Below are the code and all the weights of a small trained network. Each question names an input and a class and asks about switching units off, where a switched-off unit gives its printed mean instead of its output.

import numpy as np


def w(rows, s, z=0):
    codes = np.array(rows[::2]) - 128.0
    scale = np.full(codes.shape[1], s)
    scale[-1] = z or s
    return codes * scale


def norm(h):
    return h / np.sqrt((h * h).mean(-1, keepdims=True) + 1e-5)


def f(y):
    return np.maximum(y, 0)


def log_softmax(a):
    a = a - a.max(-1, keepdims=True)
    return a - np.log(np.exp(a).sum(-1, keepdims=True))


def net(x, mask):
    res = np.array(x, float).reshape(1, 6) / 4 @ E
    u = 0
    for l in range(3):
        y = f(norm(res) @ A[l][:, :-1].T + A[l][:, -1])
        res = res + np.where(mask[u : u + 5], y, B[l][:, -1]) @ B[l][:, :-1]
        u += 5
    return log_softmax(norm(res)[-1] @ U[:, :-1].T + U[:, -1])


A, B = {}, {}
E = w([
[123,242,94,95,147,170,108,177,134],'x0',
[166,40,143,123,158,206,81,199,119],'x1',
[144,158,213,125,184,126,42,128,130],'x2',
[131,70,213,188,212,173,142,108,255],'x3',
[99,73,83,80,153,43,110,172,114],'x4',
[247,146,204,110,201,32,167,83,97],'x5',
],0.006)
A[0] = w([
[106,158,70,203,85,253,188,155,119,43],'L0N1',
[63,125,152,136,91,35,108,67,204,113],'L0N2',
[98,186,152,193,155,237,41,131,241,110],'L0N3',
[159,16,136,163,152,212,112,88,66,54],'L0N4',
[157,250,141,126,10,102,158,171,43,3],'L0N5',
],0.0054,0.0019)
B[0] = w([
[136,95,96,240,120,93,188,148,188,209],'L0N1',
[115,114,45,184,106,81,134,81,133,196],'L0N2',
[150,155,200,81,84,151,174,210,81,254],'L0N3',
[39,145,236,153,111,157,145,144,218,194],'L0N4',
[171,137,120,115,151,139,130,33,1,209],'L0N5',
],0.0076,0.0049)
A[1] = w([
[68,186,88,11,130,40,171,141,100,68],'L1N1',
[168,81,108,125,253,54,21,213,232,21],'L1N2',
[62,4,103,2,138,79,56,147,76,4],'L1N3',
[66,72,36,168,172,120,151,151,89,159],'L1N4',
[124,31,13,117,53,106,219,64,74,194],'L1N5',
],0.0057,0.0025)
B[1] = w([
[177,101,129,45,57,211,123,195,106,186],'L1N1',
[128,194,59,131,139,124,129,130,47,182],'L1N2',
[166,56,161,161,130,232,194,206,116,173],'L1N3',
[141,254,102,152,63,180,198,108,224,188],'L1N4',
[100,203,140,195,88,111,60,127,127,254],'L1N5',
],0.008,0.0059)
A[2] = w([
[154,164,164,114,224,86,187,116,109,253],'L2N1',
[121,136,149,176,114,248,169,172,192,217],'L2N2',
[110,129,168,52,79,200,164,186,129,184],'L2N3',
[161,166,153,237,152,40,139,83,85,153],'L2N4',
[41,253,103,73,227,74,56,189,26,199],'L2N5',
],0.0061,0.0018)
B[2] = w([
[181,50,65,128,158,63,103,2,163,192],'L2N1',
[80,153,181,41,181,60,199,250,62,254],'L2N2',
[148,5,250,114,178,141,33,103,71,209],'L2N3',
[83,138,103,105,146,148,174,135,196,208],'L2N4',
[245,25,110,222,32,69,14,146,70,201],'L2N5',
],0.0072,0.0076)
U = w([
[72,226,54,163,57,117,167,153,147,173],'0',
[150,128,143,115,198,61,165,41,199,124],'1',
[232,149,81,132,90,82,79,105,9,179],'2',
[104,129,58,79,152,161,86,117,164,3],'3',
[131,115,229,108,137,151,129,246,84,164],'4',
],0.012,0.0054)

Each question gives the input, the list of numbers given to net, and the class t.
The units are the neurons (one row each of A and B). Each row of codes is followed by its name. A weight is (code - 128) times the scale printed after its matrix; where a second scale follows, it is the last column's (A, B and U).
mask holds one flag per neuron, layer by layer. A switched-off neuron (its flag False) gives its mean, the last column of its row in B, instead of its output. The means were averaged over made-up inputs and are rounded, as every weight is.
A unit's drop is (log p(t) with every unit on - log p(t) with that unit switched off) / (log p(t) with every unit on - log p(t) with every unit switched off).
The circuit of an input: a set's keep is (log p(t) with only the set's units on - log p(t) with every unit switched off) / (log p(t) with every unit on - log p(t) with every unit switched off). Starting from the 12 units with the biggest drops (on a tie, the unit counted first), units are removed one at a time, each time the one whose removal leaves the highest keep (on an exact tie, the one counted first), for as long as the keep stays at least 0.8.
units of the circuit, in order: the units of the circuit, biggest drop first
unit that matters most: the unit with the biggest drop
k most important neurons: the k neurons with the biggest drops, biggest first
top k neurons in layer l: the k neurons of layer l with the biggest drops, biggest first
drop of u: that unit's drop, to one decimal
input [7,2,3,8,8,7], class 2: units of the circuit, in order	(L1N2, L2N5)
input [-2,6,2,-7,6,4], class 4: units of the circuit, in order	(L1N3)
input [-5,6,5,3,4,4], class 1: top 2 neurons in layer 0	(L0N3, L0N4)
input [-4,-4,6,-2,-3,-4], class 0: 2 most important neurons	(L0N2, L2N3)
input [-4,3,5,2,5,8], class 1: 4 most important neurons	(L2N1, L2N4, L1N5, L1N1)
input [4,4,0,8,1,6], class 1: 3 most important neurons	(L2N1, L1N1, L1N3)
input [4,0,3,4,7,0], class 2: 2 most important neurons	(L1N2, L2N5)
input [-4,6,7,-5,-4,6], class 1: top 3 neurons in layer 1	(L1N5, L1N1, L1N2)
input [7,7,1,5,4,7], class 2: 2 most important neurons	(L1N2, L2N5)
input [-5,-3,1,-2,-6,7], class 1: 2 most important neurons	(L2N4, L2N5)
input [3,3,-2,5,8,1], class 2: top 2 neurons in layer 0	(L0N3, L0N5)
input [-7,7,5,-3,-8,7], class 1: top 2 neurons in layer 1	(L1N1, L1N3)
input [-8,-4,0,0,7,3], class 0: drop of L1N5	0.1
input [-6,3,0,-6,1,0], class 4: drop of L1N3	1.4
input [-6,-8,4,8,8,-1], class 0: unit that matters most	L0N2
input [7,7,-1,4,3,6], class 2: drop of L1N2	0.2
